Here is a tiny trained network, its code and every weight. The questions are about switching its units off for an input and a class, where a switched-off unit gives its printed mean instead of its output.

import numpy as np


def w(rows, s, z=0):
    codes = np.array(rows[::2]) - 128.0
    scale = np.full(codes.shape[1], s)
    scale[-1] = z or s
    return codes * scale


def norm(h):
    return h / np.sqrt((h * h).mean(-1, keepdims=True) + 1e-5)


def f(y):
    return y / 2 * (1 + np.tanh(0.7978845608 * (y + 0.044715 * y**3)))


def log_softmax(a):
    a = a - a.max(-1, keepdims=True)
    return a - np.log(np.exp(a).sum(-1, keepdims=True))


def net(x, mask):
    res = np.array(x, float).reshape(1, 5) / 4 @ E
    u = 0
    for l in range(2):
        y = f(norm(res) @ A[l][:, :-1].T + A[l][:, -1])
        res = res + np.where(mask[u : u + 3], y, B[l][:, -1]) @ B[l][:, :-1]
        u += 3
    return log_softmax(norm(res)[-1] @ U[:, :-1].T + U[:, -1])


A, B = {}, {}
E = w([
[72,222,183,222,111,58,123],'x0',
[109,140,145,177,143,104,123],'x1',
[132,99,134,217,234,74,108],'x2',
[148,195,132,58,187,188,158],'x3',
[167,152,117,4,197,222,165],'x4',
],0.0022)
A[0] = w([
[105,83,139,196,11,122,135,5],'0.n0',
[121,219,143,211,33,127,127,39],'0.n1',
[111,112,115,201,199,112,139,40],'0.n2',
],0.011,0.0027)
B[0] = w([
[197,142,36,101,73,103,58,253],'0.n0',
[2,132,197,129,125,77,213,249],'0.n1',
[159,108,152,156,169,187,101,220],'0.n2',
],0.0074,0.0059)
A[1] = w([
[187,115,19,198,59,23,52,40],'1.n0',
[198,103,138,243,180,161,87,55],'1.n1',
[154,107,178,255,230,171,102,3],'1.n2',
],0.0086,0.002)
B[1] = w([
[132,108,9,153,67,55,2,252],'1.n0',
[163,134,223,202,178,134,171,228],'1.n1',
[248,108,153,211,157,145,106,253],'1.n2',
],0.0069,0.0057)
U = w([
[12,155,180,150,106,77,194,2],'0',
[236,113,177,216,186,166,126,151],'1',
[167,131,88,1,142,228,167,228],'2',
[146,122,28,147,51,66,39,134],'3',
],0.0079,0.00092)

Each question gives the input, the list of numbers given to net, and the class t.
The units are the neurons (one row each of A and B). Each row of codes is followed by its name. A weight is (code - 128) times the scale printed after its matrix; where a second scale follows, it is the last column's (A, B and U).
mask holds one flag per neuron, layer by layer. A switched-off neuron (its flag False) gives its mean, the last column of its row in B, instead of its output. The means were averaged over made-up inputs and are rounded, as every weight is.
A unit's drop is (log p(t) with every unit on - log p(t) with that unit switched off) / (log p(t) with every unit on - log p(t) with every unit switched off).
The circuit of an input: a set's keep is (log p(t) with only the set's units on - log p(t) with every unit switched off) / (log p(t) with every unit on - log p(t) with every unit switched off). Starting from all 6 units, units are removed one at a time, each time the one whose removal leaves the highest keep (on an exact tie, the one counted first), for as long as the keep stays at least 0.8.
units of the circuit, in order: the units of the circuit, biggest drop first
k most important neurons: the k neurons with the biggest drops, biggest first
top k neurons in layer l: the k neurons of layer l with the biggest drops, biggest first
drop of u: that unit's drop, to one decimal
input [-8,7,0,-1,8], class 2: most important neuron -> [1.n0]
input [-5,1,1,-6,7], class 2: 2 most important neurons -> [0.n0, 0.n2]
input [-8,0,-3,-5,3], class 2: units of the circuit, in order -> [1.n0, 1.n2]
input [8,-5,5,8,-2], class 0: 2 most important neurons -> [0.n1, 1.n1]
input [-7,3,-6,-4,5], class 2: 4 most important neurons -> [0.n0, 1.n0, 0.n1, 1.n2]
input [-7,-6,-8,8,-4], class 2: units of the circuit, in order -> [0.n0, 1.n2]
input [5,7,-2,6,7], class 2: units of the circuit, in order -> [1.n0, 1.n2, 1.n1]
input [5,-6,-1,-3,5], class 0: units of the circuit, in order -> [0.n0, 1.n2]
input [8,8,-3,-4,-2], class 0: 2 most important neurons -> [0.n1, 1.n0]
input [2,-4,2,-2,4], class 2: top 2 neurons in layer 1 -> [1.n0, 1.n1]
input [3,-2,-5,-1,-1], class 0: 2 most important neurons -> [0.n1, 1.n0]
input [3,3,-2,1,6], class 2: 2 most important neurons -> [0.n0, 0.n2]
input [-6,-3,0,0,4], class 2: 2 most important neurons -> [0.n0, 1.n0]
input [5,5,-5,-7,3], class 0: units of the circuit, in order -> [0.n1]
input [-4,5,0,6,-1], class 2: drop of 1.n2 -> 0.4
input [5,-7,-4,0,-5], class 0: drop of 0.n1 -> 1.6
input [6,6,-1,1,-2], class 0: drop of 0.n1 -> 1.7
input [-1,-4,2,3,4], class 2: drop of 1.n1 -> 0.1
